[[  0  -9  -8]
 [ 14   6 -36]]
->
[[ -9  -8]
 [  6 -36]]

[[ -7   6 -11 -30]
 [ 35  23  24  31]
 [-10 -28  34  13]
 [-33 -17  32  -8]
 [ -9   6   0 -36]]
->
[[  6 -11]
 [ 23  24]]

[[-28  11  25  16]
 [ 15  11  -5   4]
 [-32  15 -21 -10]
 [-25  12 -23 -25]]
->
[[11 25]
 [11 -5]]

[[ -9 -28 -38  -6  11]
 [  3  11  10   3  10]
 [ 20  -5   2  11  -6]]
->
[[-28 -38]
 [ 11  10]]

[[ -6  -9 -11 -30   8]
 [  1 -12   0 -23  15]
 [ -2 -15   5 -11  30]]
->
[[ -9 -11]
 [-12   0]]

[[-19  12 -16]
 [ 28 -17   6]]
->
[[ 12 -16]
 [-17   6]]

[[35 24 21]
 [36  1 23]]
->
[[24 21]
 [ 1 23]]
---
[[ -1  -1]
 [  3  -2]
 [ 18  31]
 [  0   0]
 [-25  -7]]
->
[[-1 -1]
 [ 3 -2]]

[[-30  14  13]
 [-29  18   3]
 [-30  16  11]
 [-30  17   9]
 [-29  17   6]]
->
[[-30  14]
 [-29  18]]

[[ -9  10]
 [ 23 -12]
 [-31  15]
 [ 28 -26]
 [ 12   2]]
->
[[ -9  10]
 [ 23 -12]]

[[  3  11   5 -18]
 [ 20  11 -13 -22]
 [ -7  17   8  13]
 [ 39  -6 -15 -22]]
->
[[ 3 11]
 [20 11]]

[[ 17  32]
 [ 14  25]
 [ -6  -8]
 [ 23 -32]]
->
[[17 32]
 [14 25]]

[[  7 -16 -31  33  10]
 [  4  -6  29 -16   3]
 [-25  -8  -2   5 -22]]
->
[[  7 -16]
 [  4  -6]]

[[-16  10]
 [ 33 -21]
 [ -5 -21]
 [ 12  35]]
->
[[-16  10]
 [ 33 -21]]
---
[[-32  -7  15   1 -16  -4  -6  -2  -4  -2   3  -4   0]
 [ 17   6  26   0  -5   3   2  -1  -3   4   4  -1  -1]
 [-22 -16 -10   2 -18   0   9   3   9   0   3   5   4]]
->
[[-32  15 -16  -6  -4   3   0]
 [ 17  26  -5   2  -3   4  -1]
 [-22 -10 -18   9   9   3   4]]

[[ 20  17  15   1]
 [-13  14 -15  -3]
 [ 17 -18  14 -32]
 [ 14  -9  13 -23]
 [  1  -5  -2 -16]
 [ -1  -6  -1 -20]
 [ -4   2  -5 -15]
 [  0 -11   0 -28]
 [ -5   1  -9  -2]
 [-10   1  -7  11]]
->
[[ 20  15]
 [-13 -15]
 [ 17  14]
 [ 14  13]
 [  1  -2]
 [ -1  -1]
 [ -4  -5]
 [  0   0]
 [ -5  -9]
 [-10  -7]]

[[  3 -35]
 [-32  27]
 [ 24 -15]]
->
[[  3]
 [-32]
 [ 24]]

[[  2   3  -1   4   4]
 [ -2  -2  -2  -2  -2]
 [  0  -4   0  -4  -2]
 [-31  17   9  27 -22]
 [ -1  -3  -1  -3  -1]
 [  0  -3   0  -4  -2]]
->
[[  2  -1   4]
 [ -2  -2  -2]
 [  0   0  -2]
 [-31   9 -22]
 [ -1  -1  -1]
 [  0   0  -2]]

[[ 6 -5 36 11]
 [ 1 -1 37  5]]
->
[[ 6 36]
 [ 1 37]]

[[-10  31 -24   7 -12  10   4   5   7  22   3  -2  -2 -21  19  -5]
 [-26   1   3  22  12  24 -19  -9   8  -6   5   0  -1  19 -18  -3]
 [-22   5   8  25  14  29 -16  -7   9  -4   5   4   2  19 -21   1]
 [-25   5   7  17   4  23 -14  -4   9  -2   2  -1  -6  16 -18  -1]
 [-25   3   8  14   5  26 -18  -1   9   0  -1  -3  -4  17 -19   0]
 [-13 -14  -9   7 -17   2   0   6  24  -9 -13  10   8   1  12 -20]]
->
[[-10 -24 -12   4   7   3  -2  19]
 [-26   3  12 -19   8   5  -1 -18]
 [-22   8  14 -16   9   5   2 -21]
 [-25   7   4 -14   9   2  -6 -18]
 [-25   8   5 -18   9  -1  -4 -19]
 [-13  -9 -17   0  24 -13   8  12]]
